Below are the code and all the weights of a small trained network. Each question names an input and a class and asks about switching units off, where a switched-off unit gives its printed mean instead of its output.

import numpy as np


def w(rows, s, z=0):
    codes = np.array(rows[::2]) - 128.0
    scale = np.full(codes.shape[1], s)
    scale[-1] = z or s
    return codes * scale


def f(y):
    return y / 2 * (1 + np.tanh(0.7978845608 * (y + 0.044715 * y**3)))


def log_softmax(a):
    a = a - a.max(-1, keepdims=True)
    return a - np.log(np.exp(a).sum(-1, keepdims=True))


def net(x, mask):
    res = np.array(x, float).reshape(1, 4) / 4 @ E
    y = f(res @ A[0][:, :-1].T + A[0][:, -1])
    res = res + np.where(mask, y, B[0][:, -1]) @ B[0][:, :-1]
    return log_softmax(res[-1] @ U[:, :-1].T + U[:, -1])


A, B = {}, {}
E = w([
[192,153,110,69,172,139,175,136],'x0',
[66,8,157,95,165,76,166,113],'x1',
[114,139,166,113,215,166,50,100],'x2',
[143,88,180,174,52,98,146,185],'x3',
],0.016)
A[0] = w([
[179,247,165,94,58,115,125,132,254],'neuron 1',
[126,96,157,89,134,144,107,54,73],'neuron 2',
[55,157,76,190,121,179,69,105,186],'neuron 3',
[133,129,106,119,156,102,207,160,194],'neuron 4',
[148,132,153,81,187,156,106,60,179],'neuron 5',
[152,178,150,66,187,82,147,130,172],'neuron 6',
[198,167,135,114,121,152,138,203,172],'neuron 7',
[77,40,165,116,123,115,106,117,163],'neuron 8',
[89,97,161,123,151,142,128,108,184],'neuron 9',
[153,133,76,95,155,118,156,160,183],'neuron 10',
[111,159,124,91,171,156,87,115,155],'neuron 11',
[137,104,166,178,135,101,171,172,136],'neuron 12',
[84,95,135,107,206,150,112,89,144],'neuron 13',
[85,127,155,100,120,123,94,94,181],'neuron 14',
[135,134,91,58,144,85,186,83,133],'neuron 15',
[145,56,117,118,108,138,153,153,194],'neuron 16',
[94,61,139,122,157,134,93,150,220],'neuron 17',
[129,125,87,108,128,146,175,95,146],'neuron 18',
],0.015,0.0048)
B[0] = w([
[249,129,135,155,83,135,138,74,250],'neuron 1',
[173,102,154,162,128,90,161,172,172],'neuron 2',
[167,206,89,134,168,41,57,176,205],'neuron 3',
[132,94,67,138,70,169,170,167,185],'neuron 4',
[194,97,146,112,209,161,115,131,231],'neuron 5',
[132,82,97,103,191,177,102,78,204],'neuron 6',
[176,81,149,165,86,157,132,54,211],'neuron 7',
[78,87,113,159,173,104,95,95,210],'neuron 8',
[117,71,147,139,165,130,101,186,178],'neuron 9',
[141,153,82,107,99,204,149,105,183],'neuron 10',
[173,156,157,75,170,106,126,88,210],'neuron 11',
[96,90,108,175,103,142,112,81,182],'neuron 12',
[163,90,180,88,167,129,155,175,221],'neuron 13',
[121,113,140,122,157,48,158,148,167],'neuron 14',
[101,163,58,66,146,212,163,188,199],'neuron 15',
[101,114,86,174,101,184,110,126,182],'neuron 16',
[54,86,138,107,161,132,126,141,192],'neuron 17',
[117,155,74,67,129,165,131,168,166],'neuron 18',
],0.011,0.023)
U = w([
[41,190,117,141,163,63,65,152,150],'0',
[136,97,199,105,192,106,139,209,147],'1',
[161,129,135,114,180,146,115,40,1],'2',
[177,232,75,157,108,76,84,141,202],'3',
[115,135,16,94,133,165,173,189,90],'4',
[162,78,196,183,2,154,137,124,160],'5',
[8,34,101,172,135,122,106,107,155],'6',
],0.012,0.0025)

Each question gives the input, the list of numbers given to net, and the class t.
The units are the neurons (one row each of A and B). Each row of codes is followed by its name. A weight is (code - 128) times the scale printed after its matrix; where a second scale follows, it is the last column's (A, B and U).
mask holds one flag per neuron, in row order. A switched-off neuron (its flag False) gives its mean, the last column of its row in B, instead of its output. The means were averaged over made-up inputs and are rounded, as every weight is.
A unit's drop is (log p(t) with every unit on - log p(t) with that unit switched off) / (log p(t) with every unit on - log p(t) with every unit switched off).
most important unit: the unit with the biggest drop
k most important neurons: the k neurons with the biggest drops, biggest first
drop of u: that unit's drop, to one decimal
input [-6,-4,0,5], class 3: most important unit -> neuron 3
input [-7,6,4,0], class 6: 2 most important neurons -> [neuron 8; neuron 17]
input [7,1,-8,5], class 5: 4 most important neurons -> [neuron 7; neuron 12; neuron 3; neuron 1]
input [4,-2,-8,0], class 5: 4 most important neurons -> [neuron 7; neuron 1; neuron 3; neuron 6]
input [6,2,2,-7], class 4: 2 most important neurons -> [neuron 15; neuron 10]
input [-8,0,8,7], class 6: 3 most important neurons -> [neuron 8; neuron 17; neuron 11]
input [0,-8,3,5], class 5: 2 most important neurons -> [neuron 7; neuron 1]
input [4,0,1,-6], class 4: 2 most important neurons -> [neuron 15; neuron 1]
input [2,8,0,-2], class 6: drop of neuron 16 -> 0.2
input [4,-3,7,7], class 5: drop of neuron 7 -> 0.1
input [-8,-7,3,-8], class 3: drop of neuron 3 -> 0.5
